Below are the code and all the weights of a small trained network. Each question names an input and a target symbol and asks about switching units off, where a switched-off unit gives its printed mean instead of its output.

import numpy as np


def w(rows, s, z=0):
    codes = np.array(rows[::2]) - 128.0
    scale = np.full(codes.shape[1], s)
    scale[-1] = z or s
    return codes * scale


def norm(h):
    return h / np.sqrt((h * h).mean(-1, keepdims=True) + 1e-5)


def f(y):
    return np.maximum(y, 0)


def softmax(a):
    e = np.exp(a - a.max(-1, keepdims=True))
    return e / e.sum(-1, keepdims=True)


def log_softmax(a):
    a = a - a.max(-1, keepdims=True)
    return a - np.log(np.exp(a).sum(-1, keepdims=True))


def net(x, mask):
    ids = ['ΘΠΨΩγεζηλμξφ'.index(c) for c in x.split()]
    T = len(ids)
    res = E[ids] + P[:T]
    r = norm(res)
    for j in range(3):
        rows = slice(2 * j, 2 * j + 2)
        q, k, v = (r @ M[0][rows].T for M in (Q, K, V))
        z = softmax(np.where(np.tri(T) > 0, q @ k.T / 2**0.5, -1e9)) @ v
        o = O[0][rows]
        res = res + np.where(mask[j], z, o[:, -1]) @ o[:, :-1]
    y = f(norm(res) @ A[0][:, :-1].T + A[0][:, -1])
    res = res + np.where(mask[3:19], y, B[0][:, -1]) @ B[0][:, :-1]
    return log_softmax(norm(res)[-1] @ U[:, :-1].T + U[:, -1])


Q, K, V, O, A, B = {}, {}, {}, {}, {}, {}
E = w([
[55,188,45,255],'Θ',
[31,97,177,180],'Π',
[171,66,171,136],'Ψ',
[43,156,186,204],'Ω',
[84,65,152,172],'γ',
[100,65,199,145],'ε',
[51,106,111,218],'ζ',
[207,114,59,169],'η',
[127,88,237,122],'λ',
[172,70,165,148],'μ',
[154,174,158,244],'ξ',
[132,66,66,181],'φ',
],0.008)
P = w([
[119,136,119,53],'0',
[176,165,252,238],'1',
[83,2,178,126],'2',
[95,126,147,174],'3',
[158,130,162,145],'4',
[85,148,123,140],'5',
[138,174,135,134],'6',
[98,191,117,99],'7',
[127,237,133,203],'8',
],0.009)
Q[0] = w([
[47,71,108,88],'h0',
[149,3,119,58],'h0',
[158,1,179,183],'h1',
[76,193,237,198],'h1',
[201,154,115,49],'h2',
[206,224,157,197],'h2',
],0.007)
K[0] = w([
[216,102,161,176],'h0',
[148,87,118,254],'h0',
[111,147,184,222],'h1',
[118,83,15,120],'h1',
[104,29,133,161],'h2',
[58,187,54,53],'h2',
],0.0061)
V[0] = w([
[219,136,118,108],'h0',
[117,86,226,55],'h0',
[138,179,183,118],'h1',
[103,180,185,145],'h1',
[247,205,170,136],'h2',
[145,23,71,127],'h2',
],0.014)
O[0] = w([
[227,116,133,149,4],'h0',
[148,116,6,62,207],'h0',
[125,153,149,58,62],'h1',
[77,200,155,73,147],'h1',
[233,146,117,123,34],'h2',
[115,49,99,150,151],'h2',
],0.013,0.0035)
A[0] = w([
[101,179,132,142,104],'n0',
[127,188,108,125,157],'n1',
[92,53,138,101,146],'n2',
[141,132,117,173,103],'n3',
[116,147,87,152,36],'n4',
[132,104,184,55,49],'n5',
[67,157,105,154,205],'n6',
[81,117,156,176,144],'n7',
[172,137,46,108,173],'n8',
[111,119,53,98,151],'n9',
[85,169,213,116,251],'n10',
[126,77,98,185,193],'n11',
[65,130,2,181,123],'n12',
[101,113,98,150,91],'n13',
[58,137,116,92,187],'n14',
[115,98,84,144,32],'n15',
],0.0088,0.0033)
B[0] = w([
[182,125,75,129,161],'n0',
[234,176,102,142,165],'n1',
[103,209,80,178,188],'n2',
[195,187,35,41,149],'n3',
[78,72,197,190,138],'n4',
[71,34,68,218,138],'n5',
[217,206,195,177,235],'n6',
[195,142,101,110,207],'n7',
[198,90,234,151,177],'n8',
[231,133,98,135,191],'n9',
[192,157,64,237,225],'n10',
[200,163,72,144,217],'n11',
[165,157,24,230,254],'n12',
[95,103,67,139,164],'n13',
[180,185,94,254,225],'n14',
[168,58,80,111,147],'n15',
],0.0041,0.0067)
U = w([
[80,153,233,184,89],'Θ',
[32,158,82,108,7],'Π',
[195,100,68,97,86],'Ψ',
[71,191,142,83,235],'Ω',
[49,101,42,130,6],'γ',
[106,124,33,82,43],'ε',
[31,122,146,160,48],'ζ',
[247,57,188,210,74],'η',
[169,151,36,50,200],'λ',
[186,87,91,94,203],'μ',
[225,222,220,113,229],'ξ',
[98,1,122,240,234],'φ',
],0.0097,0.0016)

Each question gives the input, a string of symbols that net reads in full, and the target symbol t.
The units are the heads (2 rows each of Q, K, V and O) and the neurons (one row each of A and B). Each row of codes is followed by its name. A weight is (code - 128) times the scale printed after its matrix; where a second scale follows, it is the last column's (O, A, B and U).
mask holds one flag per unit, heads first, then neurons. A switched-off unit (its flag False) gives its mean, the last column of its rows in O or B, instead of its output. The means were averaged over made-up inputs and are rounded, as every weight is.
A unit's drop is (log p(t) with every unit on - log p(t) with that unit switched off) / (log p(t) with every unit on - log p(t) with every unit switched off).
The circuit of an input: a set's keep is (log p(t) with only the set's units on - log p(t) with every unit switched off) / (log p(t) with every unit on - log p(t) with every unit switched off). Starting from the 12 units with the biggest drops (on a tie, the unit counted first), units are removed one at a time, each time the one whose removal leaves the highest keep (on an exact tie, the one counted first), for as long as the keep stays at least 0.8.
units of the circuit, in order: the units of the circuit, biggest drop first
heads that matter: for each layer, one digit per head in row order, 1 if its drop is at least 0.15 and else 0, layers parted by /
drop of u: that unit's drop, to one decimal
input λ Θ μ, target Θ: units of the circuit, in order	h1; h0
input φ φ Ω φ Ψ, target φ: heads that matter	001
input ξ Π Ω μ μ Π, target ξ: heads that matter	001
input φ λ ξ φ φ Ω φ ε, target φ: units of the circuit, in order	h1
input η Ψ φ ξ φ γ, target η: units of the circuit, in order	h0; h2
input λ Θ λ η, target λ: heads that matter	110
input η λ ξ φ Π Ω φ μ γ, target η: heads that matter	111
input φ η η, target η: heads that matter	100
input ξ Ψ ε γ η ξ Θ, target ξ: units of the circuit, in order	h2; h0
input ξ γ Ψ φ Θ η η, target ξ: units of the circuit, in order	h0; h1
input ξ φ Θ η γ, target ξ: heads that matter	001
input ζ λ φ, target λ: units of the circuit, in order	h2; h1
input ε ξ Π φ ξ μ, target ξ: heads that matter	011
input ξ ζ ξ ξ λ μ, target ξ: units of the circuit, in order	h2
input ξ Π γ, target ξ: heads that matter	011
input λ λ Π, target λ: units of the circuit, in order	h0; h2
input φ γ ξ μ φ ξ, target φ: units of the circuit, in order	h1; h2
input ξ φ ζ ξ Ψ, target ξ: heads that matter	011
input φ γ Π Π ξ φ Ω γ λ, target φ: heads that matter	010
input μ γ Ψ Π λ ξ λ, target λ: units of the circuit, in order	h0
input Ω Ψ φ λ ε, target λ: heads that matter	100
input ξ Ψ φ, target ξ: heads that matter	011
input Π η ε, target η: heads that matter	101
input ξ Ω φ Ψ Θ Ω η ξ λ, target ξ: heads that matter	001
input η ξ φ Π ξ η ξ φ ε, target η: units of the circuit, in order	h0; h1
input φ η φ γ ξ, target φ: heads that matter	001
input λ λ φ Θ φ ξ Π λ φ, target λ: units of the circuit, in order	h0
input Θ λ ε, target λ: units of the circuit, in order	h0; h2
input η Ψ ξ, target η: units of the circuit, in order	h2; h0
input Θ ξ ξ Θ Θ, target Θ: drop of h0	0.7
